Below is a small trained network, with its code and all its weights. Each question gives an input and a target symbol and asks what happens when units are switched off, that is, made to give their printed mean instead of their output.

import numpy as np


def w(rows, s, z=0):
    codes = np.array(rows[::2]) - 128.0
    scale = np.full(codes.shape[1], s)
    scale[-1] = z or s
    return codes * scale


def softmax(a):
    e = np.exp(a - a.max(-1, keepdims=True))
    return e / e.sum(-1, keepdims=True)


def log_softmax(a):
    a = a - a.max(-1, keepdims=True)
    return a - np.log(np.exp(a).sum(-1, keepdims=True))


def net(x, mask):
    ids = ['βγδεηθμπψω'.index(c) for c in x.split()]
    T = len(ids)
    res = E[ids] + P[:T]
    u = 0
    for l in range(3):
        r = res
        for j in range(2):
            rows = slice(2 * j, 2 * j + 2)
            q, k, v = (r @ M[l][rows].T for M in (Q, K, V))
            z = softmax(np.where(np.tri(T) > 0, q @ k.T / 2**0.5, -1e9)) @ v
            o = O[l][rows]
            res = res + np.where(mask[u + j], z, o[:, -1]) @ o[:, :-1]
        u += 2
    return log_softmax(res[-1] @ U[:, :-1].T + U[:, -1])


Q, K, V, O = {}, {}, {}, {}
E = w([
[169,76,128,151,121,86,154,114,185],'β',
[144,54,150,112,124,104,146,158,108],'γ',
[172,87,126,172,121,106,119,38,80],'δ',
[112,252,133,142,154,110,63,169,99],'ε',
[95,93,64,100,132,46,166,143,107],'η',
[92,111,120,79,148,175,161,68,125],'θ',
[107,64,169,182,144,108,170,171,153],'μ',
[172,87,110,168,139,148,162,127,42],'π',
[76,102,86,158,220,115,157,135,78],'ψ',
[136,31,151,140,151,126,129,112,150],'ω',
],0.023)
P = w([
[216,4,139,233,38,126,65,150,108],'0',
[203,148,157,152,122,168,119,130,162],'1',
[178,158,162,136,136,148,125,126,171],'2',
[164,165,159,118,153,132,133,125,171],'3',
[156,172,152,104,166,125,134,112,172],'4',
[146,170,142,86,170,119,144,111,172],'5',
[141,179,137,79,187,105,149,96,174],'6',
[132,175,128,63,196,95,146,84,171],'7',
[133,173,116,48,209,90,153,93,175],'8',
[126,174,103,28,208,76,161,109,191],'9',
[115,159,104,9,217,78,157,98,189],'10',
[117,145,103,2,229,75,177,117,206],'11',
],0.0064)
Q[0] = w([
[156,72,111,108,185,103,169,100,105],'0.h0',
[97,68,111,125,151,123,179,98,112],'0.h0',
[84,144,56,103,156,114,117,118,131],'0.h1',
[56,245,105,144,110,199,67,153,127],'0.h1',
],0.012)
K[0] = w([
[135,208,117,102,206,173,63,128,133],'0.h0',
[139,187,115,119,123,67,90,170,162],'0.h0',
[149,110,133,137,144,74,127,154,139],'0.h1',
[255,80,219,212,67,148,162,155,122],'0.h1',
],0.0094)
V[0] = w([
[166,153,210,148,79,154,30,210,149],'0.h0',
[87,27,107,191,3,147,165,127,130],'0.h0',
[89,129,43,120,177,134,98,151,224],'0.h1',
[208,75,98,145,85,44,140,150,144],'0.h1',
],0.0055)
O[0] = w([
[178,149,101,109,105,207,75,203,162,137],'0.h0',
[254,51,89,91,231,75,168,144,122,3],'0.h0',
[55,168,108,103,148,137,90,85,218,158],'0.h1',
[105,120,56,131,13,98,83,165,111,177],'0.h1',
],0.009,0.0045)
Q[1] = w([
[169,3,131,104,127,105,180,61,140],'1.h0',
[129,96,141,143,104,110,107,131,119],'1.h0',
[162,163,120,105,141,169,132,108,116],'1.h1',
[118,177,116,113,95,153,84,157,156],'1.h1',
],0.02)
K[1] = w([
[34,150,88,89,126,130,189,79,129],'1.h0',
[64,158,97,119,131,79,130,143,115],'1.h0',
[207,175,124,161,133,144,85,117,101],'1.h1',
[249,36,148,179,123,106,93,169,157],'1.h1',
],0.011)
V[1] = w([
[169,178,254,97,70,117,181,88,153],'1.h0',
[157,97,210,150,192,195,65,141,114],'1.h0',
[120,169,115,218,181,151,249,132,104],'1.h1',
[124,137,114,72,115,170,193,64,84],'1.h1',
],0.0086)
O[1] = w([
[252,52,159,64,66,141,113,161,153,2],'1.h0',
[147,137,199,119,237,134,147,102,66,76],'1.h0',
[133,106,52,163,206,178,119,164,155,117],'1.h1',
[171,145,28,55,105,157,141,89,118,110],'1.h1',
],0.011,0.0091)
Q[2] = w([
[151,200,111,182,111,164,114,180,123],'2.h0',
[162,47,84,175,97,114,254,113,76],'2.h0',
[38,240,201,156,123,204,14,250,120],'2.h1',
[136,14,140,76,177,130,218,210,73],'2.h1',
],0.0071)
K[2] = w([
[138,106,93,144,139,87,106,141,67],'2.h0',
[125,134,112,103,100,233,155,85,194],'2.h0',
[107,135,164,254,129,73,90,160,77],'2.h1',
[111,110,191,101,106,244,114,133,151],'2.h1',
],0.0078)
V[2] = w([
[175,202,120,117,143,149,2,179,139],'2.h0',
[113,51,182,155,77,195,142,133,154],'2.h0',
[52,184,124,103,140,189,105,95,49],'2.h1',
[76,78,120,50,144,115,184,212,130],'2.h1',
],0.0079)
O[2] = w([
[164,116,58,166,132,100,167,167,99,61],'2.h0',
[83,61,187,142,171,70,83,104,165,2],'2.h0',
[90,150,72,106,80,105,158,10,96,193],'2.h1',
[56,124,178,136,103,215,198,160,80,111],'2.h1',
],0.013,0.0088)
U = w([
[120,184,124,83,151,106,53,172,209,151],'β',
[101,103,207,58,64,136,140,189,1,145],'γ',
[140,53,81,155,124,61,105,97,89,223],'δ',
[151,183,151,154,114,95,252,140,96,153],'ε',
[83,65,61,199,41,103,145,160,106,141],'η',
[152,121,151,55,109,147,235,91,114,253],'θ',
[87,123,152,196,158,110,230,172,107,14],'μ',
[158,62,64,181,97,163,204,189,36,103],'π',
[60,131,72,153,216,131,171,117,134,84],'ψ',
[34,135,201,62,177,55,94,64,116,56],'ω',
],0.0066,0.0049)

Each question gives the input, a string of symbols that net reads in full, and the target symbol t.
The units are the heads (2 rows each of Q, K, V and O). Each row of codes is followed by its name. A weight is (code - 128) times the scale printed after its matrix; where a second scale follows, it is the last column's (O and U).
mask holds one flag per head, layer by layer. A switched-off head (its flag False) gives its mean, the last column of its rows in O, instead of its output. The means were averaged over made-up inputs and are rounded, as every weight is.
A unit's drop is (log p(t) with every unit on - log p(t) with that unit switched off) / (log p(t) with every unit on - log p(t) with every unit switched off).
The circuit of an input: a set's keep is (log p(t) with only the set's units on - log p(t) with every unit switched off) / (log p(t) with every unit on - log p(t) with every unit switched off). Starting from all 6 units, units are removed one at a time, each time the one whose removal leaves the highest keep (on an exact tie, the one counted first), for as long as the keep stays at least 0.8.
units of the circuit, in order: the units of the circuit, biggest drop first
unit that matters most: the unit with the biggest drop
heads that matter: for each layer, one digit per head in row order, 1 if its drop is at least 0.15 and else 0, layers parted by /
input γ δ θ ψ ω, target ψ: units of the circuit, in order : 1.h1, 0.h0
input ε δ μ ψ β ψ η δ π, target δ: heads that matter : 10 / 00 / 11
input γ μ γ γ ε γ γ η, target ω: unit that matters most : 1.h1
input π ω ε, target ψ: heads that matter : 10 / 11 / 00
input γ ω η δ ε ω δ ε γ, target ε: heads that matter : 10 / 10 / 10
input δ ε μ ω μ δ, target β: units of the circuit, in order : 0.h0, 2.h1
input β δ ε μ γ ε η, target η: units of the circuit, in order : 0.h0, 0.h1, 1.h0
input β ω β γ δ π ω, target ω: heads that matter : 01 / 01 / 10
input ψ γ θ δ γ ε ψ ε, target ε: units of the circuit, in order : 0.h1, 2.h0
input η ω π, target η: units of the circuit, in order : 1.h0, 0.h1
input δ ψ ε γ γ γ, target β: heads that matter : 11 / 00 / 01
input γ ε γ ω δ β δ ψ ψ ε, target ε: heads that matter : 10 / 10 / 10
input π μ β δ γ θ η γ θ γ, target θ: heads that matter : 10 / 01 / 00
input ψ γ ψ μ, target ψ: unit that matters most : 1.h1
input γ ε π π β, target ω: units of the circuit, in order : 1.h1, 0.h0, 1.h0, 2.h1
input θ β γ, target θ: units of the circuit, in order : 1.h1, 0.h0, 2.h0
input μ γ ω μ μ δ β ψ ε δ γ η, target μ: units of the circuit, in order : 0.h0, 1.h1, 2.h1
input δ ω π β δ μ β, target β: heads that matter : 00 / 10 / 01
input γ ω γ, target γ: units of the circuit, in order : 2.h1, 1.h0
input γ ω γ γ ω ω δ π, target π: heads that matter : 11 / 01 / 00
input ω β η β, target η: heads that matter : 11 / 10 / 00
input γ η δ η γ γ γ β γ ω β δ, target η: units of the circuit, in order : 1.h0
